Below are the code and all the weights of a small trained network. Each question names an input and a class and asks about switching units off, where a switched-off unit gives its printed mean instead of its output.

import numpy as np


def w(rows, s, z=0):
    codes = np.array(rows[::2]) - 128.0
    scale = np.full(codes.shape[1], s)
    scale[-1] = z or s
    return codes * scale


def f(y):
    return np.maximum(y, 0)


def log_softmax(a):
    a = a - a.max(-1, keepdims=True)
    return a - np.log(np.exp(a).sum(-1, keepdims=True))


def net(x, mask):
    res = np.array(x, float).reshape(1, 6) / 4 @ E
    y = f(res @ A[0][:, :-1].T + A[0][:, -1])
    res = res + np.where(mask, y, B[0][:, -1]) @ B[0][:, :-1]
    return log_softmax(res[-1] @ U[:, :-1].T + U[:, -1])


A, B = {}, {}
E = w([
[122,187,193,154,34],'x0',
[120,129,156,109,128],'x1',
[125,128,142,118,127],'x2',
[7,161,96,159,153],'x3',
[122,90,181,238,202],'x4',
[117,130,168,100,126],'x5',
],0.013)
A[0] = w([
[228,164,151,177,74,134],'N1',
[30,91,86,98,190,125],'N2',
[117,141,101,99,21,128],'N3',
[74,185,132,192,73,112],'N4',
[62,213,138,176,84,92],'N5',
[96,192,129,146,120,109],'N6',
[119,149,60,48,76,217],'N7',
[182,130,159,247,42,195],'N8',
[139,199,34,20,68,254],'N9',
[228,218,131,63,66,127],'N10',
[175,135,161,149,54,133],'N11',
[180,113,162,201,146,173],'N12',
[56,246,157,161,185,168],'N13',
[254,50,98,54,210,187],'N14',
],0.0092,0.0069)
B[0] = w([
[86,137,218,148,138,187],'N1',
[28,120,103,168,132,178],'N2',
[162,53,74,171,89,191],'N3',
[181,87,132,83,120,171],'N4',
[250,115,143,46,162,174],'N5',
[194,140,111,75,148,152],'N6',
[145,134,58,179,2,212],'N7',
[121,119,210,138,178,201],'N8',
[129,101,59,134,42,249],'N9',
[56,39,148,156,147,215],'N10',
[41,27,229,179,105,180],'N11',
[170,156,181,150,197,179],'N12',
[129,84,58,101,141,186],'N13',
[176,113,99,39,106,218],'N14',
],0.0098,0.018)
U = w([
[214,75,74,80,96,120],'0',
[43,29,87,207,143,191],'1',
[233,153,127,36,239,154],'2',
[111,134,185,165,150,2],'3',
[4,235,16,124,85,170],'4',
],0.011,0.0035)

Each question gives the input, the list of numbers given to net, and the class t.
The units are the neurons (one row each of A and B). Each row of codes is followed by its name. A weight is (code - 128) times the scale printed after its matrix; where a second scale follows, it is the last column's (A, B and U).
mask holds one flag per neuron, in row order. A switched-off neuron (its flag False) gives its mean, the last column of its row in B, instead of its output. The means were averaged over made-up inputs and are rounded, as every weight is.
A unit's drop is (log p(t) with every unit on - log p(t) with that unit switched off) / (log p(t) with every unit on - log p(t) with every unit switched off).
The circuit of an input: a set's keep is (log p(t) with only the set's units on - log p(t) with every unit switched off) / (log p(t) with every unit on - log p(t) with every unit switched off). Starting from the 12 units with the biggest drops (on a tie, the unit counted first), units are removed one at a time, each time the one whose removal leaves the highest keep (on an exact tie, the one counted first), for as long as the keep stays at least 0.8.
circuit, biggest first: the units of the circuit, biggest drop first
most important unit: the unit with the biggest drop
k most important neurons: the k neurons with the biggest drops, biggest first
drop when u is switched off: that unit's drop, to one decimal
input [0,-7,4,-7,7,6], class 2: most important unit : N14
input [1,7,-4,-1,-2,-5], class 1: 2 most important neurons : [N5 N14]
input [5,6,2,-8,1,7], class 3: circuit, biggest first : [N9 N1]
input [2,7,-4,5,-7,-8], class 0: 2 most important neurons : [N5 N3]
input [-6,-7,7,0,-1,0], class 0: 2 most important neurons : [N14 N10]
input [2,6,-5,-7,-6,-1], class 1: 2 most important neurons : [N10 N11]
input [-4,4,1,2,-1,-4], class 4: 2 most important neurons : [N10 N11]
input [-3,-7,-3,0,0,-4], class 0: 2 most important neurons : [N10 N11]
input [-7,-2,-7,-1,3,3], class 2: 2 most important neurons : [N9 N7]
input [-7,-4,-2,1,-2,-8], class 4: 2 most important neurons : [N2 N5]
input [1,4,5,-4,-7,0], class 1: 3 most important neurons : [N10 N5 N11]
input [1,8,2,6,-7,-7], class 0: 3 most important neurons : [N5 N3 N4]
input [1,8,0,-3,-1,-3], class 1: drop when N12 is switched off : 0.0
input [-2,-1,8,5,-2,7], class 4: drop when N10 is switched off : 0.1
input [2,7,-2,8,-7,-2], class 0: most important unit : N5
input [5,-2,1,0,5,-6], class 3: drop when N14 is switched off : 0.3
